Below is a small trained network, with its code and all its weights. Each question gives an input and a class and asks what happens when units are switched off, that is, made to give their printed mean instead of their output.

import numpy as np


def w(rows, s, z=0):
    codes = np.array(rows[::2]) - 128.0
    scale = np.full(codes.shape[1], s)
    scale[-1] = z or s
    return codes * scale


def f(y):
    return y / 2 * (1 + np.tanh(0.7978845608 * (y + 0.044715 * y**3)))


def log_softmax(a):
    a = a - a.max(-1, keepdims=True)
    return a - np.log(np.exp(a).sum(-1, keepdims=True))


def net(x, mask):
    res = np.array(x, float).reshape(1, 5) / 4 @ E
    y = f(res @ A[0][:, :-1].T + A[0][:, -1])
    res = res + np.where(mask, y, B[0][:, -1]) @ B[0][:, :-1]
    return log_softmax(res[-1] @ U[:, :-1].T + U[:, -1])


A, B = {}, {}
E = w([
[93,160,123,75,216,130,127,182,109,93],'x0',
[50,160,90,252,148,49,73,132,106,114],'x1',
[104,64,126,134,148,159,122,130,59,200],'x2',
[109,121,181,171,98,221,160,180,101,50],'x3',
[112,106,37,131,137,201,130,121,157,111],'x4',
],0.012)
A[0] = w([
[56,98,36,163,115,182,88,124,188,107,88],'neuron 0',
[23,140,83,245,116,65,67,118,91,95,1],'neuron 1',
[118,162,252,157,106,56,87,143,73,134,97],'neuron 2',
[144,162,131,133,113,103,108,138,176,88,70],'neuron 3',
[141,168,121,148,117,101,125,128,171,74,94],'neuron 4',
[122,183,138,151,108,110,128,124,249,84,95],'neuron 5',
[52,155,106,103,229,96,93,191,109,78,100],'neuron 6',
[86,59,133,178,154,140,111,128,66,190,84],'neuron 7',
[119,94,122,184,52,116,106,100,146,140,99],'neuron 8',
[76,132,175,210,87,183,139,152,85,78,48],'neuron 9',
[121,140,62,116,163,44,53,64,162,216,48],'neuron 10',
[157,93,130,197,57,119,113,81,155,130,56],'neuron 11',
],0.011,0.0063)
B[0] = w([
[143,112,62,188,186,77,159,148,229,191,187],'neuron 0',
[180,56,176,38,62,210,160,66,168,101,248],'neuron 1',
[158,86,52,178,197,111,159,179,217,177,203],'neuron 2',
[80,93,109,112,139,185,99,131,86,165,151],'neuron 3',
[114,101,136,129,134,117,53,131,91,185,162],'neuron 4',
[21,55,109,135,138,124,50,97,78,158,180],'neuron 5',
[194,179,150,146,177,178,173,51,60,130,228],'neuron 6',
[66,78,141,148,147,139,1,130,74,174,189],'neuron 7',
[166,177,168,130,200,151,188,59,67,123,167],'neuron 8',
[105,206,25,66,66,61,120,253,118,74,197],'neuron 9',
[126,174,38,81,85,98,113,222,117,50,221],'neuron 10',
[160,222,158,127,228,194,168,94,65,109,167],'neuron 11',
],0.0099,0.017)
U = w([
[116,198,85,90,74,124,120,186,103,70,97],'0',
[161,206,154,128,208,166,169,76,51,120,108],'1',
[168,54,171,40,64,177,150,99,170,122,177],'2',
[43,67,136,134,150,138,47,120,61,161,131],'3',
[136,99,95,174,204,119,163,151,245,159,117],'4',
[154,125,127,166,102,119,125,120,129,80,253],'5',
[89,174,166,183,96,89,133,107,154,127,83],'6',
[89,172,168,179,115,91,135,112,144,132,85],'7',
],0.013,0.011)

Each question gives the input, the list of numbers given to net, and the class t.
The units are the neurons (one row each of A and B). Each row of codes is followed by its name. A weight is (code - 128) times the scale printed after its matrix; where a second scale follows, it is the last column's (A, B and U).
mask holds one flag per neuron, in row order. A switched-off neuron (its flag False) gives its mean, the last column of its row in B, instead of its output. The means were averaged over made-up inputs and are rounded, as every weight is.
A unit's drop is (log p(t) with every unit on - log p(t) with that unit switched off) / (log p(t) with every unit on - log p(t) with every unit switched off).
The circuit of an input: a set's keep is (log p(t) with only the set's units on - log p(t) with every unit switched off) / (log p(t) with every unit on - log p(t) with every unit switched off). Starting from all 12 units, units are removed one at a time, each time the one whose removal leaves the highest keep (on an exact tie, the one counted first), for as long as the keep stays at least 0.8.
units of the circuit, in order: the units of the circuit, biggest drop first
k most important neurons: the k neurons with the biggest drops, biggest first
drop of u: that unit's drop, to one decimal
input [-8,3,8,1,-2], class 1: units of the circuit, in order	[neuron 11]
input [-5,-6,3,-3,-7], class 4: units of the circuit, in order	[neuron 1; neuron 2]
input [4,-7,6,-8,7], class 0: 2 most important neurons	[neuron 1; neuron 10]
input [5,-2,5,5,-5], class 0: 2 most important neurons	[neuron 9; neuron 0]
input [-6,-3,8,6,-4], class 3: 2 most important neurons	[neuron 7; neuron 10]
input [8,-8,-5,6,-3], class 1: units of the circuit, in order	[neuron 1; neuron 10]
input [7,5,3,-5,2], class 1: 2 most important neurons	[neuron 6; neuron 9]
input [-5,3,-6,-4,0], class 3: 2 most important neurons	[neuron 5; neuron 6]
input [-2,-6,7,-7,8], class 4: 2 most important neurons	[neuron 1; neuron 9]
input [4,3,-6,5,-2], class 3: 2 most important neurons	[neuron 5; neuron 10]
input [4,-5,0,0,6], class 4: 2 most important neurons	[neuron 1; neuron 6]
input [-2,4,-4,2,-3], class 2: 4 most important neurons	[neuron 1; neuron 7; neuron 0; neuron 10]
input [-7,-5,-6,-4,8], class 4: 3 most important neurons	[neuron 0; neuron 6; neuron 1]
input [-5,-2,-6,8,3], class 0: units of the circuit, in order	[neuron 9]
input [6,-5,3,-5,8], class 4: 2 most important neurons	[neuron 1; neuron 0]
input [-6,5,-4,1,1], class 1: drop of neuron 8	1.2
input [-7,6,-8,1,-5], class 3: drop of neuron 3	0.5
input [5,1,4,-8,5], class 0: drop of neuron 10	2.2
